Below is a small trained network, with its code and all its weights. Each question gives an input and a class and asks what happens when units are switched off, that is, made to give their printed mean instead of their output.

import numpy as np


def w(rows, s, z=0):
    codes = np.array(rows[::2]) - 128.0
    scale = np.full(codes.shape[1], s)
    scale[-1] = z or s
    return codes * scale


def f(y):
    return np.maximum(y, 0)


def log_softmax(a):
    a = a - a.max(-1, keepdims=True)
    return a - np.log(np.exp(a).sum(-1, keepdims=True))


def net(x, mask):
    res = np.array(x, float).reshape(1, 7) / 4 @ E
    y = f(res @ A[0][:, :-1].T + A[0][:, -1])
    res = res + np.where(mask, y, B[0][:, -1]) @ B[0][:, :-1]
    return log_softmax(res[-1] @ U[:, :-1].T + U[:, -1])


A, B = {}, {}
E = w([
[150,97,180,127,175,175,151,5,142,177,132],'x0',
[125,128,128,128,128,128,127,126,131,128,128],'x1',
[126,128,127,128,130,131,128,126,129,129,125],'x2',
[126,129,127,124,130,128,126,124,131,127,127],'x3',
[184,46,107,145,130,90,95,104,100,94,40],'x4',
[161,137,94,249,140,153,64,132,194,153,150],'x5',
[126,130,128,127,128,129,124,127,130,127,129],'x6',
],0.015)
A[0] = w([
[133,156,61,192,104,115,60,173,151,117,145,108],'n0',
[77,150,107,57,71,66,169,204,68,55,103,245],'n1',
[78,188,186,75,135,171,202,100,141,176,191,214],'n2',
[119,166,163,101,164,170,188,100,135,153,168,137],'n3',
[136,123,120,138,137,125,130,137,127,123,122,92],'n4',
[203,29,150,103,144,86,119,62,68,91,39,102],'n5',
[193,69,73,175,136,88,58,150,101,89,59,122],'n6',
[117,81,208,66,161,141,214,48,76,138,115,119],'n7',
[72,254,120,151,98,159,128,177,200,155,224,225],'n8',
[137,158,73,181,105,115,67,184,162,111,143,122],'n9',
[123,134,130,121,139,127,115,134,116,130,132,99],'n10',
[195,102,141,221,192,205,90,54,234,201,144,2],'n11',
],0.0074,0.0043)
B[0] = w([
[133,92,115,163,126,144,192,166,182,113,91,196],'n0',
[109,169,145,63,119,89,34,61,35,121,189,253],'n1',
[79,121,179,129,127,178,176,157,142,160,161,230],'n2',
[103,112,168,124,118,146,160,131,129,151,150,192],'n3',
[128,124,133,128,128,124,136,122,134,120,128,133],'n4',
[254,116,71,114,152,145,104,136,131,175,47,241],'n5',
[161,27,157,151,56,53,125,105,165,67,138,218],'n6',
[175,85,103,138,149,169,174,161,176,199,65,238],'n7',
[123,170,54,124,236,203,108,197,107,197,98,242],'n8',
[138,122,94,178,143,151,166,176,167,121,96,195],'n9',
[129,132,124,123,132,127,127,128,133,128,132,129],'n10',
[104,187,137,64,107,78,36,72,39,102,192,240],'n11',
],0.0086,0.015)
U = w([
[50,199,150,99,148,136,86,115,61,136,221,201],'0',
[172,121,63,145,188,179,141,172,177,170,42,150],'1',
[158,112,142,98,75,60,66,50,68,86,140,138],'2',
[129,78,133,205,73,96,140,154,254,52,118,2],'3',
[96,86,228,120,133,173,250,139,189,162,135,91],'4',
],0.0088,0.0022)

Each question gives the input, the list of numbers given to net, and the class t.
The units are the neurons (one row each of A and B). Each row of codes is followed by its name. A weight is (code - 128) times the scale printed after its matrix; where a second scale follows, it is the last column's (A, B and U).
mask holds one flag per neuron, in row order. A switched-off neuron (its flag False) gives its mean, the last column of its row in B, instead of its output. The means were averaged over made-up inputs and are rounded, as every weight is.
A unit's drop is (log p(t) with every unit on - log p(t) with that unit switched off) / (log p(t) with every unit on - log p(t) with every unit switched off).
The circuit of an input: a set's keep is (log p(t) with only the set's units on - log p(t) with every unit switched off) / (log p(t) with every unit on - log p(t) with every unit switched off). Starting from all 12 units, units are removed one at a time, each time the one whose removal leaves the highest keep (on an exact tie, the one counted first), for as long as the keep stays at least 0.8.
units of the circuit, in order: the units of the circuit, biggest drop first
unit that matters most: the unit with the biggest drop
k most important neurons: the k neurons with the biggest drops, biggest first
drop when u is switched off: that unit's drop, to one decimal
input [1,0,7,8,1,-7,4], class 1: units of the circuit, in order : (n7)
input [1,-6,6,4,0,7,3], class 0: 3 most important neurons : (n11 n5 n7)
input [1,4,8,-7,0,-7,0], class 4: units of the circuit, in order : (n11 n8)
input [2,3,-1,-1,0,-5,7], class 4: units of the circuit, in order : (n8 n11)
input [1,-8,2,2,-5,8,-7], class 0: 3 most important neurons : (n11 n5 n7)
input [1,0,6,-8,0,0,0], class 4: 2 most important neurons : (n1 n11)
input [5,7,-5,5,1,-7,-4], class 1: 3 most important neurons : (n5 n7 n6)
input [1,0,0,1,-4,0,-3], class 4: 4 most important neurons : (n1 n11 n5 n2)
input [2,-1,-8,-8,-5,-7,6], class 4: 3 most important neurons : (n7 n11 n2)
input [-6,4,5,-7,-1,0,8], class 0: 3 most important neurons : (n1 n5 n7)
input [-5,-6,6,-6,6,1,-4], class 3: 2 most important neurons : (n11 n6)
input [8,-5,-2,8,-4,1,3], class 0: 2 most important neurons : (n11 n0)
input [0,4,3,7,5,6,-3], class 3: 2 most important neurons : (n1 n0)
input [8,-2,0,0,2,-6,-4], class 1: 2 most important neurons : (n5 n7)
input [5,8,8,-5,0,1,7], class 0: unit that matters most : n11
input [6,7,5,4,0,3,-6], class 0: 3 most important neurons : (n11 n6 n5)
input [-2,2,4,-3,6,0,5], class 2: 3 most important neurons : (n7 n8 n6)
input [6,8,1,0,4,5,-1], class 2: drop when n2 is switched off : 0.0
input [-1,1,8,-5,-6,1,8], class 1: drop when n1 is switched off : 1.6
input [5,-8,5,-1,-6,6,-1], class 0: units of the circuit, in order : (n11)
input [4,-5,8,-7,-6,-1,-5], class 4: drop when n2 is switched off : 0.1
